Below are the code and all the weights of a small trained network. Each question names an input and a class and asks about switching units off, where a switched-off unit gives its printed mean instead of its output.

import numpy as np


def w(rows, s, z=0):
    codes = np.array(rows[::2]) - 128.0
    scale = np.full(codes.shape[1], s)
    scale[-1] = z or s
    return codes * scale


def norm(h):
    return h / np.sqrt((h * h).mean(-1, keepdims=True) + 1e-5)


def f(y):
    return y / 2 * (1 + np.tanh(0.7978845608 * (y + 0.044715 * y**3)))


def log_softmax(a):
    a = a - a.max(-1, keepdims=True)
    return a - np.log(np.exp(a).sum(-1, keepdims=True))


def net(x, mask):
    res = np.array(x, float).reshape(1, 2) / 4 @ E
    u = 0
    for l in range(2):
        y = f(norm(res) @ A[l][:, :-1].T + A[l][:, -1])
        res = res + np.where(mask[u : u + 6], y, B[l][:, -1]) @ B[l][:, :-1]
        u += 6
    return log_softmax(norm(res)[-1] @ U[:, :-1].T + U[:, -1])


A, B = {}, {}
E = w([
[241,39,15,66,80],'x0',
[108,254,45,194,129],'x1',
],0.0049)
A[0] = w([
[161,88,83,188,101,9],'0.n1',
[206,156,50,203,128,134],'0.n2',
[143,65,166,65,99,253],'0.n3',
[191,61,207,111,78,105],'0.n4',
[73,179,206,147,124,93],'0.n5',
[195,133,1,161,157,200],'0.n6',
],0.0096,0.0019)
B[0] = w([
[144,146,57,149,91,147],'0.n1',
[111,148,254,147,80,217],'0.n2',
[192,240,85,130,123,237],'0.n3',
[123,151,188,123,195,226],'0.n4',
[133,93,26,161,83,249],'0.n5',
[21,62,149,94,59,254],'0.n6',
],0.0089,0.0059)
A[1] = w([
[102,71,89,164,97,252],'1.n1',
[158,61,139,115,124,200],'1.n2',
[106,128,119,128,107,101],'1.n3',
[88,182,154,91,117,251],'1.n4',
[153,131,120,112,251,192],'1.n5',
[71,113,85,196,167,196],'1.n6',
],0.016,0.0022)
B[1] = w([
[77,171,177,174,209,254],'1.n1',
[128,125,85,149,168,134],'1.n2',
[237,177,78,171,167,161],'1.n3',
[195,72,80,82,150,214],'1.n4',
[198,167,255,253,195,197],'1.n5',
[77,162,32,108,151,255],'1.n6',
],0.011,0.0083)
U = w([
[170,73,45,37,81,6],'0',
[216,184,218,166,226,36],'1',
[2,66,199,125,49,184],'2',
[15,212,34,175,222,200],'3',
],0.018,0.0016)

Each question gives the input, the list of numbers given to net, and the class t.
The units are the neurons (one row each of A and B). Each row of codes is followed by its name. A weight is (code - 128) times the scale printed after its matrix; where a second scale follows, it is the last column's (A, B and U).
mask holds one flag per neuron, layer by layer. A switched-off neuron (its flag False) gives its mean, the last column of its row in B, instead of its output. The means were averaged over made-up inputs and are rounded, as every weight is.
A unit's drop is (log p(t) with every unit on - log p(t) with that unit switched off) / (log p(t) with every unit on - log p(t) with every unit switched off).
The circuit of an input: a set's keep is (log p(t) with only the set's units on - log p(t) with every unit switched off) / (log p(t) with every unit on - log p(t) with every unit switched off). Starting from all 12 units, units are removed one at a time, each time the one whose removal leaves the highest keep (on an exact tie, the one counted first), for as long as the keep stays at least 0.8.
units of the circuit, in order: the units of the circuit, biggest drop first
k most important neurons: the k neurons with the biggest drops, biggest first
top k neurons in layer l: the k neurons of layer l with the biggest drops, biggest first
drop of u: that unit's drop, to one decimal
input [7,7], class 2: units of the circuit, in order	0.n2; 0.n6
input [7,2], class 2: 3 most important neurons	0.n6; 0.n2; 1.n6
input [0,8], class 2: top 2 neurons in layer 1	1.n6; 1.n5
input [7,-2], class 0: units of the circuit, in order	1.n5
input [6,-3], class 0: 2 most important neurons	1.n5; 1.n1
input [7,0], class 0: top 2 neurons in layer 0	0.n5; 0.n2
input [1,0], class 0: 2 most important neurons	0.n5; 1.n4
input [4,-3], class 1: 3 most important neurons	0.n4; 0.n5; 0.n2
input [6,-2], class 0: top 2 neurons in layer 0	0.n5; 0.n3
input [8,1], class 2: top 3 neurons in layer 0	0.n6; 0.n2; 0.n5
input [7,-3], class 0: top 2 neurons in layer 0	0.n3; 0.n5
input [7,-7], class 1: drop of 1.n6	0.0
input [8,-8], class 1: drop of 0.n4	1.5
input [0,6], class 2: drop of 0.n2	0.9
input [4,7], class 2: drop of 0.n2	0.3
input [1,8], class 2: top neuron in layer 0	0.n2
